Below is a small trained network, with its code and all its weights. Each question gives an input and a class and asks what happens when units are switched off, that is, made to give their printed mean instead of their output.

import numpy as np


def w(rows, s, z=0):
    codes = np.array(rows[::2]) - 128.0
    scale = np.full(codes.shape[1], s)
    scale[-1] = z or s
    return codes * scale


def norm(h):
    return h / np.sqrt((h * h).mean(-1, keepdims=True) + 1e-5)


def f(y):
    return y / 2 * (1 + np.tanh(0.7978845608 * (y + 0.044715 * y**3)))


def log_softmax(a):
    a = a - a.max(-1, keepdims=True)
    return a - np.log(np.exp(a).sum(-1, keepdims=True))


def net(x, mask):
    res = np.array(x, float).reshape(1, 4) / 4 @ E
    u = 0
    for l in range(3):
        y = f(norm(res) @ A[l][:, :-1].T + A[l][:, -1])
        res = res + np.where(mask[u : u + 12], y, B[l][:, -1]) @ B[l][:, :-1]
        u += 12
    return log_softmax(norm(res)[-1] @ U[:, :-1].T + U[:, -1])


A, B = {}, {}
E = w([
[78,109,158,151,145,136,151,165,69,150,137,78],'x0',
[128,129,129,127,129,125,127,131,127,129,122,131],'x1',
[114,99,140,141,2,122,67,129,102,111,126,131],'x2',
[159,70,203,46,137,104,172,82,115,145,124,111],'x3',
],0.0076)
A[0] = w([
[115,186,47,200,186,186,138,158,172,131,175,117,147],'0.n0',
[168,107,151,70,159,104,155,96,175,152,175,105,79],'0.n1',
[128,90,165,106,57,136,106,80,113,114,163,99,24],'0.n2',
[169,168,83,139,76,139,93,87,172,102,116,197,141],'0.n3',
[132,132,121,119,120,125,122,162,142,118,131,108,86],'0.n4',
[117,174,81,164,177,159,138,156,158,125,134,108,79],'0.n5',
[144,47,168,104,21,135,103,108,97,120,157,123,2],'0.n6',
[95,204,58,185,191,162,138,175,142,120,159,152,140],'0.n7',
[143,146,109,103,147,127,152,112,186,127,160,171,74],'0.n8',
[83,146,85,203,40,138,46,182,112,99,143,154,62],'0.n9',
[2,107,163,187,151,149,177,192,12,158,131,33,232],'0.n10',
[162,178,106,108,153,132,136,127,173,123,102,145,28],'0.n11',
],0.005,0.0031)
B[0] = w([
[140,80,195,76,113,35,47,129,97,123,57,165,218],'0.n0',
[150,154,85,218,93,158,148,133,130,105,122,159,167],'0.n1',
[131,141,154,134,153,82,75,164,125,116,57,149,145],'0.n2',
[79,125,135,16,165,86,114,91,152,136,113,133,189],'0.n3',
[88,96,132,132,132,156,108,102,120,121,111,116,121],'0.n4',
[132,90,181,98,103,104,73,132,111,139,78,132,166],'0.n5',
[142,129,167,117,161,38,34,154,118,140,51,162,166],'0.n6',
[148,104,201,107,115,54,44,148,108,139,74,155,215],'0.n7',
[144,122,148,157,74,126,147,103,92,108,108,164,146],'0.n8',
[105,183,49,164,69,215,255,78,145,110,177,100,205],'0.n9',
[104,93,180,167,144,118,97,188,54,182,162,42,255],'0.n10',
[151,90,160,165,78,116,129,91,101,99,113,169,141],'0.n11',
],0.0049,0.0074)
A[1] = w([
[205,145,101,115,146,175,220,77,177,109,145,178,51],'1.n0',
[68,141,90,197,99,223,165,175,97,175,185,58,44],'1.n1',
[126,191,84,163,191,134,103,168,143,128,160,162,69],'1.n2',
[131,172,3,130,83,197,127,99,196,78,138,179,63],'1.n3',
[103,85,158,148,207,194,186,178,103,161,218,41,4],'1.n4',
[113,120,130,121,124,114,141,110,143,156,124,123,109],'1.n5',
[125,118,131,136,112,126,128,138,131,126,114,127,117],'1.n6',
[218,126,84,127,158,163,177,91,220,116,125,154,29],'1.n7',
[158,118,162,161,163,124,135,172,88,127,111,128,76],'1.n8',
[167,136,140,124,136,109,100,105,167,125,93,172,117],'1.n9',
[150,127,73,163,151,186,149,138,158,130,143,124,34],'1.n10',
[157,115,151,137,173,168,253,129,102,177,188,104,105],'1.n11',
],0.0051,0.0025)
B[1] = w([
[177,133,200,208,86,155,178,202,99,201,127,71,190],'1.n0',
[236,136,95,172,137,161,159,94,114,47,128,255,222],'1.n1',
[121,73,175,85,98,85,92,129,86,145,111,123,103],'1.n2',
[62,130,133,76,219,115,173,123,168,181,173,28,192],'1.n3',
[99,178,52,21,125,109,101,79,196,75,95,220,253],'1.n4',
[130,138,112,134,138,127,118,136,121,123,125,132,129],'1.n5',
[147,121,122,124,153,140,118,125,133,140,143,128,131],'1.n6',
[160,121,210,186,59,117,140,176,72,164,132,94,175],'1.n7',
[111,119,109,121,118,139,153,147,154,161,124,93,171],'1.n8',
[154,121,91,132,120,158,163,130,133,123,112,153,205],'1.n9',
[146,102,144,114,98,85,67,110,121,101,123,131,107],'1.n10',
[92,171,65,136,109,139,157,75,191,106,158,109,226],'1.n11',
],0.006,0.0041)
A[2] = w([
[194,169,36,142,131,158,144,94,183,81,171,206,138],'2.n0',
[74,150,59,157,50,180,118,111,118,119,160,126,122],'2.n1',
[156,86,144,103,88,126,101,117,112,133,149,115,7],'2.n2',
[98,146,75,113,88,181,101,104,254,112,146,113,44],'2.n3',
[125,82,204,161,189,106,138,157,84,152,113,112,117],'2.n4',
[197,132,124,59,119,86,60,83,206,104,90,242,64],'2.n5',
[134,146,87,235,106,187,157,139,90,128,177,112,6],'2.n6',
[143,77,116,154,158,151,195,142,119,153,125,126,99],'2.n7',
[156,95,130,188,164,161,218,151,93,166,148,109,83],'2.n8',
[73,134,54,59,186,168,183,88,179,125,202,103,32],'2.n9',
[139,67,187,88,80,113,107,120,107,137,154,99,29],'2.n10',
[112,97,199,141,138,106,73,199,86,146,136,100,20],'2.n11',
],0.0055,0.0024)
B[2] = w([
[108,105,178,122,126,90,88,182,70,151,126,90,184],'2.n0',
[123,139,101,125,204,170,156,114,137,110,160,109,169],'2.n1',
[104,139,111,137,188,119,130,138,125,131,117,141,120],'2.n2',
[116,143,129,99,154,71,172,139,127,224,130,92,162],'2.n3',
[133,151,106,113,70,123,124,151,142,176,140,85,182],'2.n4',
[141,86,107,114,158,157,143,71,164,41,106,192,255],'2.n5',
[186,82,140,134,177,158,89,117,121,78,131,194,169],'2.n6',
[113,147,136,159,89,131,124,108,144,108,132,127,134],'2.n7',
[131,130,135,153,87,148,144,94,180,120,142,128,160],'2.n8',
[68,181,54,91,76,121,107,103,172,139,153,83,213],'2.n9',
[112,165,109,141,254,125,107,171,114,158,136,154,142],'2.n10',
[150,127,149,121,149,129,146,159,142,171,138,98,176],'2.n11',
],0.0071,0.0061)
U = w([
[162,86,143,84,135,101,95,88,169,63,55,249,150],'0',
[54,189,57,78,119,129,158,88,181,137,170,80,220],'1',
[108,115,195,123,147,88,72,227,75,208,116,75,173],'2',
[138,121,99,207,139,220,113,140,73,37,186,164,6],'3',
[200,146,196,202,56,165,205,108,173,158,139,117,41],'4',
],0.011,0.0012)

Each question gives the input, the list of numbers given to net, and the class t.
The units are the neurons (one row each of A and B). Each row of codes is followed by its name. A weight is (code - 128) times the scale printed after its matrix; where a second scale follows, it is the last column's (A, B and U).
mask holds one flag per neuron, layer by layer. A switched-off neuron (its flag False) gives its mean, the last column of its row in B, instead of its output. The means were averaged over made-up inputs and are rounded, as every weight is.
A unit's drop is (log p(t) with every unit on - log p(t) with that unit switched off) / (log p(t) with every unit on - log p(t) with every unit switched off).
unit that matters most: the unit with the biggest drop
k most important neurons: the k neurons with the biggest drops, biggest first
k most important neurons of layer l: the k neurons of layer l with the biggest drops, biggest first
drop of u: that unit's drop, to one decimal
input [-1,-8,-1,8], class 4: unit that matters most	0.n10
input [4,-1,7,0], class 3: 2 most important neurons	0.n9, 0.n0
input [4,1,3,0], class 3: 3 most important neurons	0.n0, 0.n7, 0.n9
input [1,-6,-8,-1], class 2: 2 most important neurons of layer 1	1.n4, 1.n1
input [1,0,-3,4], class 1: 2 most important neurons	1.n11, 1.n4
input [0,-4,-2,4], class 4: 3 most important neurons	0.n10, 1.n0, 0.n1
input [0,-8,0,5], class 4: 2 most important neurons	0.n10, 0.n0
input [0,-4,-3,8], class 4: 3 most important neurons of layer 0	0.n10, 0.n1, 0.n3
input [0,6,-6,5], class 4: 4 most important neurons	0.n10, 1.n0, 0.n1, 1.n7
input [-2,3,0,6], class 4: 3 most important neurons	0.n0, 0.n7, 0.n1
input [0,5,-4,-5], class 0: 2 most important neurons	0.n10, 2.n5
input [0,-6,-8,-3], class 0: 3 most important neurons	0.n10, 0.n0, 1.n0
input [2,2,3,0], class 3: 2 most important neurons	0.n9, 0.n0
input [8,3,2,-3], class 3: unit that matters most	1.n1
input [4,7,0,-7], class 2: 2 most important neurons	0.n7, 0.n0
input [1,-7,-4,-8], class 2: 2 most important neurons	1.n4, 1.n1
input [-2,0,-8,1], class 4: drop of 1.n4	0.4
input [-2,7,3,-5], class 1: drop of 0.n9	1.3
input [0,-8,3,0], class 1: drop of 0.n10	3.0
input [4,-4,7,-2], class 3: unit that matters most	0.n9
